Below are the code and all the weights of a small trained network. Each question names an input and a target symbol and asks about switching units off, where a switched-off unit gives its printed mean instead of its output.

import numpy as np


def w(rows, s, z=0):
    codes = np.array(rows[::2]) - 128.0
    scale = np.full(codes.shape[1], s)
    scale[-1] = z or s
    return codes * scale


def f(y):
    return np.maximum(y, 0)


def softmax(a):
    e = np.exp(a - a.max(-1, keepdims=True))
    return e / e.sum(-1, keepdims=True)


def log_softmax(a):
    a = a - a.max(-1, keepdims=True)
    return a - np.log(np.exp(a).sum(-1, keepdims=True))


def net(x, mask):
    ids = ['γλμπσφω'.index(c) for c in x.split()]
    T = len(ids)
    res = E[ids] + P[:T]
    u = 0
    for l in range(2):
        q, k, v = (res @ M[l].T for M in (Q, K, V))
        z = softmax(np.where(np.tri(T) > 0, q @ k.T / 3**0.5, -1e9)) @ v
        res = res + np.where(mask[u], z, O[l][:, -1]) @ O[l][:, :-1]
        u += 1
        y = f(res @ A[l][:, :-1].T + A[l][:, -1])
        res = res + np.where(mask[u : u + 12], y, B[l][:, -1]) @ B[l][:, :-1]
        u += 12
    return log_softmax(res[-1] @ U[:, :-1].T + U[:, -1])


Q, K, V, O, A, B = {}, {}, {}, {}, {}, {}
E = w([
[160,129,100,129],'γ',
[88,4,81,63],'λ',
[136,145,119,149],'μ',
[88,191,190,150],'π',
[161,143,94,139],'σ',
[196,92,78,90],'φ',
[41,182,198,91],'ω',
],0.013)
P = w([
[193,120,119,255],'0',
[85,169,184,194],'1',
[81,135,158,144],'2',
[112,158,125,97],'3',
[109,158,111,66],'4',
[145,178,90,27],'5',
[143,193,108,12],'6',
[68,174,41,6],'7',
],0.0059)
Q[0] = w([
[123,104,59,69],'L0H0',
[58,125,86,1],'L0H0',
[126,83,173,184],'L0H0',
],0.0068)
K[0] = w([
[131,107,157,62],'L0H0',
[136,116,102,2],'L0H0',
[163,135,140,157],'L0H0',
],0.0065)
V[0] = w([
[255,134,118,153],'L0H0',
[92,226,181,166],'L0H0',
[143,174,166,173],'L0H0',
],0.0086)
O[0] = w([
[92,157,14,162,47],'L0H0',
[67,123,69,67,3],'L0H0',
[104,10,71,114,29],'L0H0',
],0.011,0.0042)
A[0] = w([
[20,72,65,143,150],'L0N0',
[185,22,84,200,95],'L0N1',
[62,98,168,170,59],'L0N2',
[137,76,102,208,130],'L0N3',
[4,109,161,73,149],'L0N4',
[163,199,166,148,53],'L0N5',
[155,226,32,203,245],'L0N6',
[178,172,36,178,151],'L0N7',
[216,23,29,216,254],'L0N8',
[58,239,185,238,100],'L0N9',
[193,146,130,111,77],'L0N10',
[57,73,2,74,90],'L0N11',
],0.0063,0.0032)
B[0] = w([
[89,77,123,96,173],'L0N0',
[84,152,110,133,167],'L0N1',
[173,155,108,149,147],'L0N2',
[110,176,129,137,159],'L0N3',
[137,167,91,114,247],'L0N4',
[101,173,82,113,205],'L0N5',
[124,119,198,88,254],'L0N6',
[130,135,234,89,203],'L0N7',
[2,164,117,127,243],'L0N8',
[191,172,142,163,221],'L0N9',
[70,146,116,134,179],'L0N10',
[6,119,82,153,166],'L0N11',
],0.0082,0.0032)
Q[1] = w([
[95,2,122,140],'L1H0',
[64,121,64,142],'L1H0',
[152,61,72,152],'L1H0',
],0.0078)
K[1] = w([
[94,248,86,117],'L1H0',
[98,116,125,175],'L1H0',
[86,151,27,155],'L1H0',
],0.011)
V[1] = w([
[152,83,142,77],'L1H0',
[191,154,155,144],'L1H0',
[2,106,130,185],'L1H0',
],0.0073)
O[1] = w([
[91,11,121,77,131],'L1H0',
[118,123,242,115,96],'L1H0',
[254,202,55,160,252],'L1H0',
],0.0067,0.0033)
A[1] = w([
[168,144,2,88,28],'L1N0',
[88,176,94,62,105],'L1N1',
[61,168,68,114,124],'L1N2',
[197,31,150,83,214],'L1N3',
[32,108,29,166,182],'L1N4',
[171,129,126,138,192],'L1N5',
[95,96,168,21,74],'L1N6',
[194,40,188,186,57],'L1N7',
[180,169,204,169,158],'L1N8',
[96,212,119,102,105],'L1N9',
[165,13,33,148,254],'L1N10',
[52,106,241,100,97],'L1N11',
],0.0076)
B[1] = w([
[164,40,146,237,168],'L1N0',
[156,70,126,137,173],'L1N1',
[160,112,164,138,178],'L1N2',
[132,191,129,206,214],'L1N3',
[162,51,167,32,184],'L1N4',
[94,201,130,118,193],'L1N5',
[99,97,70,168,177],'L1N6',
[129,86,157,121,143],'L1N7',
[47,113,107,134,254],'L1N8',
[177,71,69,138,197],'L1N9',
[2,192,109,116,179],'L1N10',
[160,30,121,183,227],'L1N11',
],0.0073,0.0077)
U = w([
[173,143,113,148,24],'γ',
[154,94,201,143,132],'λ',
[159,124,101,159,10],'μ',
[67,79,87,165,5],'π',
[202,134,114,154,59],'σ',
[43,255,104,130,254],'φ',
[61,118,119,35,239],'ω',
],0.0074,0.0037)

Each question gives the input, a string of symbols that net reads in full, and the target symbol t.
The units are the heads (3 rows each of Q, K, V and O) and the neurons (one row each of A and B). Each row of codes is followed by its name. A weight is (code - 128) times the scale printed after its matrix; where a second scale follows, it is the last column's (O, A, B and U).
mask holds one flag per unit, layer by layer, with each layer's heads first. A switched-off unit (its flag False) gives its mean, the last column of its rows in O or B, instead of its output. The means were averaged over made-up inputs and are rounded, as every weight is.
A unit's drop is (log p(t) with every unit on - log p(t) with that unit switched off) / (log p(t) with every unit on - log p(t) with every unit switched off).
The circuit of an input: a set's keep is (log p(t) with only the set's units on - log p(t) with every unit switched off) / (log p(t) with every unit on - log p(t) with every unit switched off). Starting from the 12 units with the biggest drops (on a tie, the unit counted first), units are removed one at a time, each time the one whose removal leaves the highest keep (on an exact tie, the one counted first), for as long as the keep stays at least 0.8.
units of the circuit, in order: the units of the circuit, biggest drop first
k most important neurons: the k neurons with the biggest drops, biggest first
k most important neurons of layer l: the k neurons of layer l with the biggest drops, biggest first
drop of u: that unit's drop, to one decimal
input ω ω λ φ ω ω λ λ, target λ: units of the circuit, in order => [L0H0]
input π σ σ, target π: 2 most important neurons => [L1N0 L1N10]
input ω γ φ ω σ σ, target ω: units of the circuit, in order => [L0H0 L1N3]
input ω σ σ, target ω: units of the circuit, in order => [L0H0 L1N4]
input π π μ, target π: 3 most important neurons => [L1N0 L0N11 L1N10]
input λ γ λ μ λ λ ω, target λ: 3 most important neurons => [L1N11 L0N8 L1N10]
input ω φ μ, target ω: 3 most important neurons => [L1N4 L1N3 L1N10]
input γ ω σ σ λ, target φ: 2 most important neurons => [L1N10 L1N11]
input ω μ φ, target ω: 2 most important neurons => [L1N4 L1N10]
input ω γ φ, target ω: 4 most important neurons of layer 1 => [L1N4 L1N10 L1N3 L1N11]
input π π π, target π: 4 most important neurons => [L1N0 L0N11 L1N10 L0N0]
input ω σ γ, target ω: 2 most important neurons => [L1N4 L1N10]
input π σ φ, target π: 3 most important neurons => [L1N0 L1N10 L0N11]
input ω γ ω, target ω: most important neuron => [L1N4]
input ω σ ω λ λ λ λ, target λ: 2 most important neurons => [L1N11 L0N8]
input ω φ ω σ λ, target φ: drop of L0H0 => 1.0
input π λ φ, target φ: drop of L1N11 => 0.2
input ω ω π π, target ω: drop of L1N10 => 0.1
